Below are the code and all the weights of a small trained network. Each question names an input and a class and asks about switching units off, where a switched-off unit gives its printed mean instead of its output.

import numpy as np


def w(rows, s, z=0):
    codes = np.array(rows[::2]) - 128.0
    scale = np.full(codes.shape[1], s)
    scale[-1] = z or s
    return codes * scale


def norm(h):
    return h / np.sqrt((h * h).mean(-1, keepdims=True) + 1e-5)


def f(y):
    return np.maximum(y, 0)


def log_softmax(a):
    a = a - a.max(-1, keepdims=True)
    return a - np.log(np.exp(a).sum(-1, keepdims=True))


def net(x, mask):
    res = np.array(x, float).reshape(1, 5) / 4 @ E
    u = 0
    for l in range(4):
        y = f(norm(res) @ A[l][:, :-1].T + A[l][:, -1])
        res = res + np.where(mask[u : u + 4], y, B[l][:, -1]) @ B[l][:, :-1]
        u += 4
    return log_softmax(norm(res)[-1] @ U[:, :-1].T + U[:, -1])


A, B = {}, {}
E = w([
[200,134,125,191,203,113,95,15,221],'x0',
[120,98,105,103,119,249,81,131,177],'x1',
[151,175,107,103,58,173,179,35,89],'x2',
[209,120,151,64,147,123,147,151,139],'x3',
[127,136,125,128,123,129,123,133,132],'x4',
],0.0022)
A[0] = w([
[151,162,97,175,130,11,209,129,92,4],'L0N1',
[148,156,134,135,83,141,157,48,71,5],'L0N2',
[254,86,209,27,126,111,185,139,152,45],'L0N3',
[19,122,113,233,88,123,108,73,111,12],'L0N4',
],0.0036,0.003)
B[0] = w([
[101,107,224,36,123,134,2,66,81,237],'L0N1',
[107,168,98,34,106,104,198,111,200,193],'L0N2',
[96,238,29,180,181,160,85,169,52,252],'L0N3',
[159,250,47,128,214,152,86,212,45,213],'L0N4',
],0.0044,0.0019)
A[1] = w([
[179,173,138,157,173,87,94,3,195,50],'L1N1',
[120,145,133,92,79,130,144,96,103,115],'L1N2',
[97,126,150,66,50,116,179,173,64,47],'L1N3',
[122,47,192,192,185,85,98,204,145,4],'L1N4',
],0.0036,0.0019)
B[1] = w([
[155,26,157,215,86,128,191,229,86,254],'L1N1',
[96,124,147,109,176,103,142,151,188,194],'L1N2',
[190,69,159,254,118,113,144,143,142,235],'L1N3',
[61,207,85,58,109,78,193,88,180,205],'L1N4',
],0.0038,0.0024)
A[2] = w([
[163,174,101,75,31,157,253,10,126,72],'L2N1',
[100,53,197,112,37,138,145,173,98,9],'L2N2',
[122,75,90,90,107,249,49,121,186,77],'L2N3',
[83,142,83,63,164,81,142,157,203,4],'L2N4',
],0.0034,0.002)
B[2] = w([
[65,113,101,70,150,113,110,160,228,255],'L2N1',
[166,63,118,204,153,134,157,85,169,189],'L2N2',
[125,164,227,96,145,3,119,68,30,238],'L2N3',
[72,164,92,72,39,95,186,140,203,174],'L2N4',
],0.0047,0.002)
A[3] = w([
[105,150,118,170,149,18,83,188,168,100],'L3N1',
[102,95,139,163,86,124,161,204,124,80],'L3N2',
[108,117,90,154,81,118,146,200,55,134],'L3N3',
[132,134,252,82,120,78,75,62,85,2],'L3N4',
],0.0038,0.00099)
B[3] = w([
[142,136,108,39,49,253,152,86,118,252],'L3N1',
[175,111,134,158,161,118,122,14,190,193],'L3N2',
[217,116,115,190,191,154,106,87,189,223],'L3N3',
[34,86,216,102,61,79,72,158,47,217],'L3N4',
],0.0036,0.0032)
U = w([
[200,27,152,246,122,142,176,112,170,201],'0',
[75,107,241,84,94,78,87,108,45,134],'1',
[76,158,67,38,98,122,181,128,254,2],'2',
[147,225,44,150,186,171,81,167,61,186],'3',
],0.0081,0.00073)

Each question gives the input, the list of numbers given to net, and the class t.
The units are the neurons (one row each of A and B). Each row of codes is followed by its name. A weight is (code - 128) times the scale printed after its matrix; where a second scale follows, it is the last column's (A, B and U).
mask holds one flag per neuron, layer by layer. A switched-off neuron (its flag False) gives its mean, the last column of its row in B, instead of its output. The means were averaged over made-up inputs and are rounded, as every weight is.
A unit's drop is (log p(t) with every unit on - log p(t) with that unit switched off) / (log p(t) with every unit on - log p(t) with every unit switched off).
The circuit of an input: a set's keep is (log p(t) with only the set's units on - log p(t) with every unit switched off) / (log p(t) with every unit on - log p(t) with every unit switched off). Starting from the 12 units with the biggest drops (on a tie, the unit counted first), units are removed one at a time, each time the one whose removal leaves the highest keep (on an exact tie, the one counted first), for as long as the keep stays at least 0.8.
units of the circuit, in order: the units of the circuit, biggest drop first
unit that matters most: the unit with the biggest drop
k most important neurons: the k neurons with the biggest drops, biggest first
top k neurons in layer l: the k neurons of layer l with the biggest drops, biggest first
drop when u is switched off: that unit's drop, to one decimal
input [5,0,6,7,4], class 3: unit that matters most => L0N3
input [-3,5,-7,-2,8], class 2: 3 most important neurons => (L1N4, L0N1, L2N4)
input [-8,7,8,-8,7], class 0: units of the circuit, in order => (L1N3, L0N3, L2N2)
input [-5,-7,-8,-1,4], class 2: units of the circuit, in order => (L1N4, L2N3, L3N1)
input [7,8,8,3,-5], class 1: 2 most important neurons => (L2N3, L1N3)
input [-6,2,8,-3,3], class 2: 3 most important neurons => (L2N1, L1N1, L0N2)
input [5,5,-8,4,-6], class 2: units of the circuit, in order => (L1N4, L2N4)
input [1,-7,8,-4,-4], class 2: top 2 neurons in layer 2 => (L2N1, L2N3)
input [4,5,-1,6,-6], class 3: 2 most important neurons => (L0N3, L0N1)
input [5,-7,-1,6,-4], class 1: top 2 neurons in layer 0 => (L0N1, L0N4)
input [0,5,-1,4,-6], class 1: 2 most important neurons => (L2N3, L0N4)
input [-4,6,-4,4,8], class 1: 2 most important neurons => (L2N3, L1N1)
input [1,-2,-5,-6,8], class 3: 2 most important neurons => (L0N4, L2N1)
input [5,2,0,-7,2], class 3: unit that matters most => L0N4
input [-7,-7,0,1,1], class 0: units of the circuit, in order => (L1N3, L3N3)
input [-7,-2,1,8,-7], class 3: 2 most important neurons => (L0N3, L1N1)
input [-8,-3,6,8,6], class 0: 2 most important neurons => (L1N3, L0N4)
input [3,-1,6,-4,4], class 2: 3 most important neurons => (L0N2, L2N1, L0N3)
input [-1,-1,7,-5,-3], class 2: 3 most important neurons => (L0N2, L2N1, L0N3)
input [-1,-3,6,5,-3], class 2: unit that matters most => L0N2
input [-1,-4,6,5,-5], class 2: 4 most important neurons => (L0N2, L2N1, L0N4, L2N3)
input [-5,1,-5,-1,-6], class 0: top 2 neurons in layer 2 => (L2N1, L2N2)
input [3,8,-1,-8,-5], class 1: 3 most important neurons => (L2N3, L0N3, L3N4)
input [-1,5,-1,7,-4], class 3: 2 most important neurons => (L0N3, L0N1)
input [-5,-5,-8,-3,5], class 2: 2 most important neurons => (L1N4, L1N1)
input [0,-1,-1,3,6], class 3: drop when L0N3 is switched off => 0.1
input [3,8,-1,3,8], class 1: drop when L2N3 is switched off => 1.1
input [6,2,5,-8,-1], class 3: drop when L2N1 is switched off => 0.0
input [3,0,2,-6,-5], class 3: top neuron in layer 0 => (L0N4)
